Below are the code and all the weights of a small trained network. Each question names an input and a class and asks about switching units off, where a switched-off unit gives its printed mean instead of its output.

import numpy as np


def w(rows, s, z=0):
    codes = np.array(rows[::2]) - 128.0
    scale = np.full(codes.shape[1], s)
    scale[-1] = z or s
    return codes * scale


def norm(h):
    return h / np.sqrt((h * h).mean(-1, keepdims=True) + 1e-5)


def f(y):
    return y / 2 * (1 + np.tanh(0.7978845608 * (y + 0.044715 * y**3)))


def log_softmax(a):
    a = a - a.max(-1, keepdims=True)
    return a - np.log(np.exp(a).sum(-1, keepdims=True))


def net(x, mask):
    res = np.array(x, float).reshape(1, 6) / 4 @ E
    u = 0
    for l in range(2):
        y = f(norm(res) @ A[l][:, :-1].T + A[l][:, -1])
        res = res + np.where(mask[u : u + 8], y, B[l][:, -1]) @ B[l][:, :-1]
        u += 8
    return log_softmax(norm(res)[-1] @ U[:, :-1].T + U[:, -1])


A, B = {}, {}
E = w([
[90,66,87,117,117,112,255],'x0',
[115,81,33,44,72,97,86],'x1',
[115,80,66,25,147,215,157],'x2',
[184,143,171,54,28,242,97],'x3',
[150,30,115,121,213,142,60],'x4',
[194,189,116,165,156,136,185],'x5',
],0.0085)
A[0] = w([
[100,221,60,155,165,12,167,153],'0.n0',
[157,198,206,127,9,153,129,63],'0.n1',
[185,132,140,234,99,74,165,209],'0.n2',
[152,156,154,142,142,229,139,4],'0.n3',
[53,94,145,109,115,172,202,87],'0.n4',
[147,131,185,53,140,254,84,52],'0.n5',
[79,105,86,25,59,85,61,70],'0.n6',
[174,189,118,147,41,161,110,109],'0.n7',
],0.0083,0.0048)
B[0] = w([
[178,175,132,16,254,111,76,246],'0.n0',
[89,113,250,130,2,197,110,240],'0.n1',
[85,221,102,152,104,127,87,253],'0.n2',
[61,55,192,133,106,135,132,139],'0.n3',
[45,41,47,139,166,116,42,173],'0.n4',
[178,172,195,120,205,171,180,215],'0.n5',
[137,131,68,163,31,59,28,210],'0.n6',
[142,130,138,216,56,180,99,201],'0.n7',
],0.0074,0.0056)
A[1] = w([
[149,103,160,151,135,161,196,68],'1.n0',
[108,170,161,92,78,153,101,64],'1.n1',
[130,57,112,149,138,134,231,26],'1.n2',
[139,89,174,112,156,229,153,1],'1.n3',
[177,119,164,162,131,105,55,83],'1.n4',
[59,74,85,103,112,112,165,95],'1.n5',
[81,152,205,251,193,40,111,129],'1.n6',
[102,87,98,109,210,168,150,107],'1.n7',
],0.013,0.0032)
B[1] = w([
[154,60,94,197,114,139,65,145],'1.n0',
[117,142,138,196,120,93,141,213],'1.n1',
[90,122,62,108,99,120,104,151],'1.n2',
[119,100,188,112,204,153,117,186],'1.n3',
[104,97,73,89,112,88,157,192],'1.n4',
[109,77,55,212,129,155,100,184],'1.n5',
[246,201,81,136,144,75,213,254],'1.n6',
[172,187,113,167,69,113,141,195],'1.n7',
],0.013,0.008)
U = w([
[202,194,97,141,190,80,187,195],'0',
[134,132,154,43,177,95,75,114],'1',
[80,160,105,137,127,130,187,31],'2',
[151,200,198,171,3,121,122,106],'3',
[90,123,182,100,144,98,169,2],'4',
[103,60,60,140,97,127,66,175],'5',
[102,119,193,91,158,94,171,15],'6',
[135,116,241,142,166,202,139,188],'7',
],0.02,0.0083)

Each question gives the input, the list of numbers given to net, and the class t.
The units are the neurons (one row each of A and B). Each row of codes is followed by its name. A weight is (code - 128) times the scale printed after its matrix; where a second scale follows, it is the last column's (A, B and U).
mask holds one flag per neuron, layer by layer. A switched-off neuron (its flag False) gives its mean, the last column of its row in B, instead of its output. The means were averaged over made-up inputs and are rounded, as every weight is.
A unit's drop is (log p(t) with every unit on - log p(t) with that unit switched off) / (log p(t) with every unit on - log p(t) with every unit switched off).
The circuit of an input: a set's keep is (log p(t) with only the set's units on - log p(t) with every unit switched off) / (log p(t) with every unit on - log p(t) with every unit switched off). Starting from the 12 units with the biggest drops (on a tie, the unit counted first), units are removed one at a time, each time the one whose removal leaves the highest keep (on an exact tie, the one counted first), for as long as the keep stays at least 0.8.
circuit, biggest first: the units of the circuit, biggest drop first
k most important neurons: the k neurons with the biggest drops, biggest first
k most important neurons of layer l: the k neurons of layer l with the biggest drops, biggest first
drop of u: that unit's drop, to one decimal
input [5,1,-4,2,-2,7], class 3: 4 most important neurons of layer 0 : [0.n1, 0.n5, 0.n7, 0.n4]
input [5,-7,3,3,-1,-1], class 7: 2 most important neurons of layer 1 : [1.n3, 1.n4]
input [5,7,7,-8,8,6], class 5: circuit, biggest first : [1.n6]
input [-2,3,-1,-1,6,1], class 5: 2 most important neurons : [1.n6, 0.n5]
input [3,7,4,-5,-6,2], class 5: 2 most important neurons of layer 1 : [1.n6, 1.n5]
input [-8,-1,-2,2,6,-5], class 0: 3 most important neurons : [0.n1, 0.n0, 0.n5]
input [-5,3,4,7,-4,3], class 7: 2 most important neurons of layer 0 : [0.n5, 0.n2]
input [4,-4,-6,1,-4,-2], class 0: 2 most important neurons : [1.n6, 0.n0]
input [-2,0,2,2,8,7], class 7: 2 most important neurons : [1.n6, 1.n3]
input [-8,3,0,7,1,5], class 7: 2 most important neurons : [0.n5, 1.n3]
input [-2,4,4,3,3,7], class 7: 2 most important neurons of layer 1 : [1.n6, 1.n3]
input [-7,-7,0,5,-5,-5], class 7: 3 most important neurons of layer 1 : [1.n3, 1.n7, 1.n6]
input [6,7,-2,6,-3,-2], class 5: 3 most important neurons of layer 1 : [1.n6, 1.n5, 1.n7]
input [8,-6,6,2,2,-2], class 5: drop of 1.n0 : 0.0
input [-3,-4,-8,1,2,0], class 0: drop of 1.n6 : 1.2
input [-3,-8,-6,0,-4,0], class 0: drop of 0.n2 : -0.1
input [-5,6,-7,-3,5,-5], class 0: drop of 0.n1 : 0.1
input [-2,1,-1,7,8,-1], class 7: most important neuron : [0.n5]
